Below are the code and all the weights of a small trained network. Each question names an input and a class and asks about switching units off, where a switched-off unit gives its printed mean instead of its output.

import numpy as np


def w(rows, s, z=0):
    codes = np.array(rows[::2]) - 128.0
    scale = np.full(codes.shape[1], s)
    scale[-1] = z or s
    return codes * scale


def norm(h):
    return h / np.sqrt((h * h).mean(-1, keepdims=True) + 1e-5)


def f(y):
    return np.maximum(y, 0)


def log_softmax(a):
    a = a - a.max(-1, keepdims=True)
    return a - np.log(np.exp(a).sum(-1, keepdims=True))


def net(x, mask):
    res = np.array(x, float).reshape(1, 5) / 4 @ E
    u = 0
    for l in range(4):
        y = f(norm(res) @ A[l][:, :-1].T + A[l][:, -1])
        res = res + np.where(mask[u : u + 9], y, B[l][:, -1]) @ B[l][:, :-1]
        u += 9
    return log_softmax(norm(res)[-1] @ U[:, :-1].T + U[:, -1])


A, B = {}, {}
E = w([
[53,113,163,60,81,54,120,69,165,218,124],'x0',
[153,179,125,64,46,211,95,161,159,177,28],'x1',
[2,173,86,167,114,63,146,101,148,27,43],'x2',
[138,123,141,117,125,115,135,137,126,115,113],'x3',
[111,134,111,178,122,144,116,116,100,164,143],'x4',
],0.0095)
A[0] = w([
[99,229,93,105,90,123,82,37,84,46,87,33],'L0N1',
[158,129,92,183,254,91,180,125,81,29,208,131],'L0N2',
[73,78,184,155,109,49,161,90,122,68,244,27],'L0N3',
[120,96,120,105,173,66,236,108,162,143,165,72],'L0N4',
[102,169,115,178,116,197,109,196,162,54,112,112],'L0N5',
[141,16,222,107,123,179,180,99,144,217,185,126],'L0N6',
[53,160,137,123,83,139,30,217,132,71,146,2],'L0N7',
[149,54,123,186,198,28,204,59,155,91,236,61],'L0N8',
[142,94,136,115,222,90,135,110,109,175,171,42],'L0N9',
],0.0062,0.0037)
B[0] = w([
[168,78,97,196,203,150,163,72,75,168,124,178],'L0N1',
[101,31,116,127,112,155,147,144,235,133,156,254],'L0N2',
[177,162,184,136,135,99,73,75,84,68,160,194],'L0N3',
[111,156,174,191,102,74,97,125,66,134,179,167],'L0N4',
[190,209,56,42,132,133,182,165,62,68,135,196],'L0N5',
[157,45,34,58,70,81,139,151,127,101,147,228],'L0N6',
[138,112,128,154,136,109,152,91,50,131,102,145],'L0N7',
[110,236,89,70,54,254,139,132,54,170,61,231],'L0N8',
[37,75,177,65,192,109,193,138,162,149,163,171],'L0N9',
],0.0078)
A[1] = w([
[43,175,118,152,86,135,161,142,117,51,88,80],'L1N1',
[92,221,169,171,174,52,97,38,147,130,88,36],'L1N2',
[100,20,119,199,249,50,176,185,192,144,162,67],'L1N3',
[28,158,107,159,161,112,196,132,193,155,22,57],'L1N4',
[94,171,147,66,146,71,116,67,111,193,144,230],'L1N5',
[195,139,187,93,138,144,117,196,101,171,204,252],'L1N6',
[18,203,128,130,77,140,92,169,159,68,154,73],'L1N7',
[111,28,86,108,126,200,173,148,135,74,147,137],'L1N8',
[189,104,161,114,123,154,65,244,200,254,148,78],'L1N9',
],0.0077,0.0028)
B[1] = w([
[182,137,89,118,214,72,100,116,120,114,129,203],'L1N1',
[122,179,244,90,59,167,62,93,134,105,179,168],'L1N2',
[16,186,246,145,224,96,115,64,181,136,235,149],'L1N3',
[71,121,163,103,87,166,234,188,149,201,160,177],'L1N4',
[139,114,64,120,42,57,111,124,97,159,89,210],'L1N5',
[2,106,197,124,115,176,180,162,6,142,146,238],'L1N6',
[182,58,161,126,202,93,139,104,173,144,54,168],'L1N7',
[62,185,116,182,177,139,110,175,171,179,131,255],'L1N8',
[172,93,109,133,114,119,40,166,153,63,100,225],'L1N9',
],0.0091,0.0085)
A[2] = w([
[171,188,67,179,161,130,168,100,176,79,107,148],'L2N1',
[98,120,107,125,151,84,99,96,94,158,176,61],'L2N2',
[95,201,109,122,112,122,159,78,151,129,81,60],'L2N3',
[132,108,155,201,234,125,110,117,195,124,157,81],'L2N4',
[151,111,118,178,156,133,101,104,182,88,136,1],'L2N5',
[126,161,181,166,152,76,46,39,180,99,150,66],'L2N6',
[139,135,139,96,57,71,162,65,143,105,115,110],'L2N7',
[102,162,129,144,179,201,131,189,110,78,128,142],'L2N8',
[103,84,157,148,246,139,124,101,134,101,175,36],'L2N9',
],0.012,0.0064)
B[2] = w([
[97,81,34,79,161,61,48,128,57,111,134,196],'L2N1',
[98,146,168,108,154,110,145,110,104,78,114,157],'L2N2',
[117,118,137,184,175,140,145,121,183,125,71,161],'L2N3',
[187,176,108,92,157,45,175,48,161,173,255,182],'L2N4',
[176,155,120,70,221,39,211,106,192,85,172,137],'L2N5',
[141,209,116,110,66,190,66,132,156,27,82,152],'L2N6',
[91,125,142,163,167,198,104,130,105,150,137,180],'L2N7',
[168,130,181,237,105,140,129,165,146,87,98,246],'L2N8',
[167,159,120,95,153,77,163,91,187,195,97,179],'L2N9',
],0.012,0.013)
A[3] = w([
[90,170,155,171,162,97,222,165,216,249,119,131],'L3N1',
[160,108,217,197,201,102,199,144,174,146,254,94],'L3N2',
[82,121,121,86,184,38,169,65,69,126,229,31],'L3N3',
[223,131,249,207,119,228,188,179,199,120,208,53],'L3N4',
[120,194,194,226,148,86,61,34,186,32,135,107],'L3N5',
[224,164,84,192,173,36,182,159,175,82,65,99],'L3N6',
[155,116,21,62,140,138,106,157,80,98,111,3],'L3N7',
[74,89,188,143,141,49,160,158,152,115,218,123],'L3N8',
[154,91,111,75,98,123,124,105,82,161,117,114],'L3N9',
],0.0093,0.0058)
B[3] = w([
[96,108,201,121,117,173,217,41,222,143,134,240],'L3N1',
[69,88,119,7,119,150,161,58,217,193,66,248],'L3N2',
[171,165,189,122,204,51,104,129,25,154,168,211],'L3N3',
[118,125,247,168,55,230,214,91,57,108,29,244],'L3N4',
[136,192,70,68,82,195,87,194,130,83,114,215],'L3N5',
[186,87,96,168,137,84,126,157,134,110,205,255],'L3N6',
[48,60,47,175,118,82,120,132,214,168,42,172],'L3N7',
[109,210,139,174,150,153,124,37,164,162,159,212],'L3N8',
[187,109,87,99,153,90,119,141,157,141,151,178],'L3N9',
],0.012,0.0085)
U = w([
[48,88,216,120,120,208,236,24,231,208,71,255],'0',
[222,225,60,91,243,43,182,69,204,94,238,80],'1',
[55,130,199,70,183,61,94,55,39,206,214,136],'2',
[66,254,139,59,74,177,44,104,111,35,80,114],'3',
[212,80,216,208,66,228,187,215,37,49,56,97],'4',
[172,59,24,246,210,73,122,215,127,32,61,109],'5',
[151,23,49,38,37,91,44,203,178,204,67,65],'6',
],0.015,0.0041)

Each question gives the input, the list of numbers given to net, and the class t.
The units are the neurons (one row each of A and B). Each row of codes is followed by its name. A weight is (code - 128) times the scale printed after its matrix; where a second scale follows, it is the last column's (A, B and U).
mask holds one flag per neuron, layer by layer. A switched-off neuron (its flag False) gives its mean, the last column of its row in B, instead of its output. The means were averaged over made-up inputs and are rounded, as every weight is.
A unit's drop is (log p(t) with every unit on - log p(t) with that unit switched off) / (log p(t) with every unit on - log p(t) with every unit switched off).
The circuit of an input: a set's keep is (log p(t) with only the set's units on - log p(t) with every unit switched off) / (log p(t) with every unit on - log p(t) with every unit switched off). Starting from the 12 units with the biggest drops (on a tie, the unit counted first), units are removed one at a time, each time the one whose removal leaves the highest keep (on an exact tie, the one counted first), for as long as the keep stays at least 0.8.
circuit, biggest first: the units of the circuit, biggest drop first
unit that matters most: the unit with the biggest drop
top k neurons: the k neurons with the biggest drops, biggest first
top k neurons in layer l: the k neurons of layer l with the biggest drops, biggest first
drop when u is switched off: that unit's drop, to one decimal
input [0,-8,-8,0,-7], class 0: circuit, biggest first -> [L3N2]
input [3,1,0,5,-5], class 6: circuit, biggest first -> [L2N4 L3N4 L3N1]
input [0,-5,7,5,-1], class 1: top 3 neurons in layer 1 -> [L1N1 L1N7 L1N5]
input [6,0,-7,4,-2], class 2: top 2 neurons -> [L0N8 L0N9]
input [5,0,1,1,2], class 3: top 3 neurons -> [L1N6 L1N2 L0N8]
input [-1,-1,1,3,0], class 1: top 2 neurons -> [L1N6 L0N2]
input [1,-3,2,1,-8], class 3: top 2 neurons -> [L0N3 L0N4]
input [1,-5,-4,0,3], class 2: top 2 neurons -> [L0N3 L2N8]
input [1,1,-1,6,6], class 6: top 3 neurons -> [L0N2 L2N8 L2N4]
input [2,2,-7,4,-3], class 6: top 2 neurons -> [L2N8 L0N6]
input [-8,-3,0,5,6], class 0: top 3 neurons -> [L0N2 L2N8 L3N2]
input [3,0,-1,-6,-8], class 2: top 3 neurons -> [L0N2 L0N8 L2N8]
input [-6,-3,1,-5,0], class 1: top 4 neurons -> [L0N2 L1N6 L2N1 L2N4]
input [0,-5,7,5,8], class 1: circuit, biggest first -> [L1N1]
input [-6,-4,6,3,-6], class 1: top 2 neurons -> [L0N2 L2N4]
input [1,5,-1,5,-5], class 6: top 3 neurons -> [L2N8 L0N2 L1N8]
input [3,-1,-6,3,-7], class 2: top 2 neurons in layer 0 -> [L0N8 L0N9]
input [0,8,6,3,-1], class 5: top 2 neurons in layer 1 -> [L1N6 L1N1]
input [0,1,-2,6,-2], class 4: top 2 neurons in layer 2 -> [L2N1 L2N4]
input [0,4,6,-4,-4], class 5: unit that matters most -> L0N5
input [7,1,-2,5,5], class 6: drop when L2N4 is switched off -> 0.2
input [6,-1,8,8,-8], class 3: drop when L1N2 is switched off -> 0.6
input [-1,-1,4,7,3], class 1: drop when L0N2 is switched off -> 0.1
input [1,-4,1,-4,-5], class 3: top 2 neurons in layer 1 -> [L1N6 L1N4]
